Below is a small trained network, with its code and all its weights. Each question gives an input and a class and asks what happens when units are switched off, that is, made to give their printed mean instead of their output.

import numpy as np


def w(rows, s, z=0):
    codes = np.array(rows[::2]) - 128.0
    scale = np.full(codes.shape[1], s)
    scale[-1] = z or s
    return codes * scale


def f(y):
    return np.maximum(y, 0)


def log_softmax(a):
    a = a - a.max(-1, keepdims=True)
    return a - np.log(np.exp(a).sum(-1, keepdims=True))


def net(x, mask):
    res = np.array(x, float).reshape(1, 3) / 4 @ E
    y = f(res @ A[0][:, :-1].T + A[0][:, -1])
    res = res + np.where(mask, y, B[0][:, -1]) @ B[0][:, :-1]
    return log_softmax(res[-1] @ U[:, :-1].T + U[:, -1])


A, B = {}, {}
E = w([
[153,5,156,160,146,138,111,210],'x0',
[127,134,27,200,159,134,13,148],'x1',
[131,79,49,133,220,97,189,82],'x2',
],0.013)
A[0] = w([
[129,138,147,147,110,154,87,157,120],'neuron 0',
[106,85,193,15,73,170,222,88,28],'neuron 1',
[115,92,113,97,233,92,194,108,2],'neuron 2',
[156,2,146,122,136,147,145,211,82],'neuron 3',
[135,147,218,55,91,158,72,140,3],'neuron 4',
[54,198,100,61,129,113,175,91,80],'neuron 5',
],0.01,0.0035)
B[0] = w([
[136,118,82,89,180,76,136,164,182],'neuron 0',
[104,70,28,88,174,164,89,48,251],'neuron 1',
[175,90,127,130,139,8,161,212,212],'neuron 2',
[65,127,161,191,84,151,152,91,244],'neuron 3',
[232,163,78,148,134,83,185,209,213],'neuron 4',
[97,153,147,121,66,112,181,108,216],'neuron 5',
],0.012,0.013)
U = w([
[253,100,117,142,149,93,136,206,39],'0',
[98,86,32,131,194,190,23,125,115],'1',
[69,134,157,186,17,173,167,136,66],'2',
[120,120,132,128,172,187,121,169,254],'3',
],0.012,0.0073)

Each question gives the input, the list of numbers given to net, and the class t.
The units are the neurons (one row each of A and B). Each row of codes is followed by its name. A weight is (code - 128) times the scale printed after its matrix; where a second scale follows, it is the last column's (A, B and U).
mask holds one flag per neuron, in row order. A switched-off neuron (its flag False) gives its mean, the last column of its row in B, instead of its output. The means were averaged over made-up inputs and are rounded, as every weight is.
A unit's drop is (log p(t) with every unit on - log p(t) with that unit switched off) / (log p(t) with every unit on - log p(t) with every unit switched off).
The circuit of an input: a set's keep is (log p(t) with only the set's units on - log p(t) with every unit switched off) / (log p(t) with every unit on - log p(t) with every unit switched off). Starting from all 6 units, units are removed one at a time, each time the one whose removal leaves the highest keep (on an exact tie, the one counted first), for as long as the keep stays at least 0.8.
circuit, biggest first: the units of the circuit, biggest drop first
most important unit: the unit with the biggest drop
k most important neurons: the k neurons with the biggest drops, biggest first
drop when u is switched off: that unit's drop, to one decimal
input [-6,-6,3], class 1: circuit, biggest first => [neuron 1]
input [-6,0,5], class 2: 4 most important neurons => [neuron 5; neuron 4; neuron 0; neuron 1]
input [-4,4,7], class 0: 2 most important neurons => [neuron 2; neuron 1]
input [4,3,-2], class 2: 2 most important neurons => [neuron 1; neuron 3]
input [-8,1,6], class 2: 2 most important neurons => [neuron 5; neuron 4]
input [4,1,1], class 2: 2 most important neurons => [neuron 1; neuron 3]
input [7,-3,6], class 2: 2 most important neurons => [neuron 3; neuron 4]
input [0,-5,-5], class 0: 2 most important neurons => [neuron 4; neuron 3]
input [4,0,-1], class 2: 2 most important neurons => [neuron 1; neuron 3]
input [3,3,2], class 3: circuit, biggest first => [neuron 1; neuron 4]
input [-7,1,8], class 0: 2 most important neurons => [neuron 2; neuron 3]
input [-4,2,-6], class 0: 2 most important neurons => [neuron 3; neuron 4]
input [6,-1,4], class 2: 2 most important neurons => [neuron 3; neuron 4]
input [-2,-2,-3], class 3: circuit, biggest first => [neuron 2; neuron 3]
input [-1,1,0], class 3: 4 most important neurons => [neuron 1; neuron 3; neuron 4; neuron 2]
input [1,-3,-5], class 0: most important unit => neuron 4
input [-2,6,-7], class 0: 2 most important neurons => [neuron 1; neuron 4]
input [5,-6,-2], class 1: 2 most important neurons => [neuron 1; neuron 5]
input [6,-1,3], class 2: drop when neuron 3 is switched off => 0.8
input [2,3,8], class 0: circuit, biggest first => [neuron 2]
input [-7,-3,-7], class 0: drop when neuron 4 is switched off => 1.6
input [-8,-8,1], class 1: drop when neuron 3 is switched off => 0.2
input [5,-7,-1], class 1: drop when neuron 2 is switched off => 0.0
